Below are the code and all the weights of a small trained network. Each question names an input and a class and asks about switching units off, where a switched-off unit gives its printed mean instead of its output.

import numpy as np


def w(rows, s, z=0):
    codes = np.array(rows[::2]) - 128.0
    scale = np.full(codes.shape[1], s)
    scale[-1] = z or s
    return codes * scale


def f(y):
    return np.maximum(y, 0)


def log_softmax(a):
    a = a - a.max(-1, keepdims=True)
    return a - np.log(np.exp(a).sum(-1, keepdims=True))


def net(x, mask):
    res = np.array(x, float).reshape(1, 8) / 4 @ E
    y = f(res @ A[0][:, :-1].T + A[0][:, -1])
    res = res + np.where(mask, y, B[0][:, -1]) @ B[0][:, :-1]
    return log_softmax(res[-1] @ U[:, :-1].T + U[:, -1])


A, B = {}, {}
E = w([
[129,101,102,1,161],'x0',
[42,109,143,149,172],'x1',
[189,105,160,76,29],'x2',
[55,112,83,120,34],'x3',
[181,198,51,117,168],'x4',
[211,150,157,120,101],'x5',
[169,38,80,198,138],'x6',
[169,136,132,48,83],'x7',
],0.0075)
A[0] = w([
[179,114,162,195,148,170],'N1',
[94,126,81,164,120,176],'N2',
[166,143,166,72,55,168],'N3',
[153,153,146,52,184,233],'N4',
[134,168,174,55,184,253],'N5',
[158,116,67,106,121,174],'N6',
[204,195,129,187,127,181],'N7',
[85,90,186,86,88,189],'N8',
[86,148,180,98,119,183],'N9',
[8,102,82,120,126,194],'N10',
[88,119,212,120,68,173],'N11',
[194,80,108,123,143,119],'N12',
[110,20,119,136,157,207],'N13',
[164,142,56,101,166,211],'N14',
[165,166,150,229,167,223],'N15',
[150,165,79,100,107,162],'N16',
[153,147,96,104,67,145],'N17',
[95,116,86,149,104,142],'N18',
[153,137,99,134,94,145],'N19',
[75,141,133,91,63,200],'N20',
[79,121,79,141,171,210],'N21',
[54,144,135,204,65,189],'N22',
],0.013,0.0041)
B[0] = w([
[77,40,159,155,125,201],'N1',
[89,197,114,46,62,193],'N2',
[186,97,185,193,118,212],'N3',
[95,134,3,159,204,215],'N4',
[123,133,44,157,212,222],'N5',
[108,163,85,163,64,174],'N6',
[54,75,149,231,110,212],'N7',
[170,103,197,88,185,200],'N8',
[166,159,133,162,252,185],'N9',
[109,209,208,37,151,244],'N10',
[208,80,178,130,178,208],'N11',
[124,102,77,154,76,172],'N12',
[141,97,99,33,80,211],'N13',
[74,182,36,125,79,199],'N14',
[12,59,210,132,136,237],'N15',
[104,187,90,201,90,177],'N16',
[179,129,173,182,83,181],'N17',
[151,179,189,34,65,177],'N18',
[93,196,105,185,66,161],'N19',
[177,173,184,122,177,204],'N20',
[25,159,141,17,91,211],'N21',
[136,168,234,83,112,247],'N22',
],0.0055,0.011)
U = w([
[98,248,92,254,19,69],'0',
[34,183,49,76,216,184],'1',
[215,143,181,150,201,77],'2',
[154,122,105,150,137,4],'3',
[7,79,140,233,120,209],'4',
[67,214,138,9,61,163],'5',
[150,19,60,97,80,121],'6',
],0.007,0.0019)

Each question gives the input, the list of numbers given to net, and the class t.
The units are the neurons (one row each of A and B). Each row of codes is followed by its name. A weight is (code - 128) times the scale printed after its matrix; where a second scale follows, it is the last column's (A, B and U).
mask holds one flag per neuron, in row order. A switched-off neuron (its flag False) gives its mean, the last column of its row in B, instead of its output. The means were averaged over made-up inputs and are rounded, as every weight is.
A unit's drop is (log p(t) with every unit on - log p(t) with that unit switched off) / (log p(t) with every unit on - log p(t) with every unit switched off).
The circuit of an input: a set's keep is (log p(t) with only the set's units on - log p(t) with every unit switched off) / (log p(t) with every unit on - log p(t) with every unit switched off). Starting from the 12 units with the biggest drops (on a tie, the unit counted first), units are removed one at a time, each time the one whose removal leaves the highest keep (on an exact tie, the one counted first), for as long as the keep stays at least 0.8.
units of the circuit, in order: the units of the circuit, biggest drop first
k most important neurons: the k neurons with the biggest drops, biggest first
drop of u: that unit's drop, to one decimal
input [1,0,2,5,-7,0,-3,-6], class 2: units of the circuit, in order -> (N11 N8 N20)
input [-7,-7,-3,-5,4,5,-6,6], class 4: units of the circuit, in order -> (N7 N15)
input [-8,-8,-7,0,1,7,-8,2], class 4: units of the circuit, in order -> (N15 N7)
input [6,0,4,-8,-2,-6,-4,3], class 1: units of the circuit, in order -> (N4)
input [4,-2,0,-8,4,3,-4,8], class 1: 2 most important neurons -> (N4 N5)
input [-8,3,4,0,-2,-8,-6,1], class 2: 2 most important neurons -> (N11 N9)
input [2,-5,3,8,6,-5,-8,-2], class 0: 2 most important neurons -> (N16 N17)
input [-1,3,-3,0,-7,5,-5,-8], class 2: 2 most important neurons -> (N11 N9)
input [-6,5,8,1,5,6,5,-1], class 4: drop of N7 -> 0.2
input [-8,4,-2,-6,-8,-8,3,-5], class 5: drop of N2 -> 0.1
input [8,-5,-1,-1,-5,0,6,4], class 6: drop of N13 -> 0.1
input [-5,4,7,2,-7,-6,-7,-5], class 2: drop of N11 -> 0.2
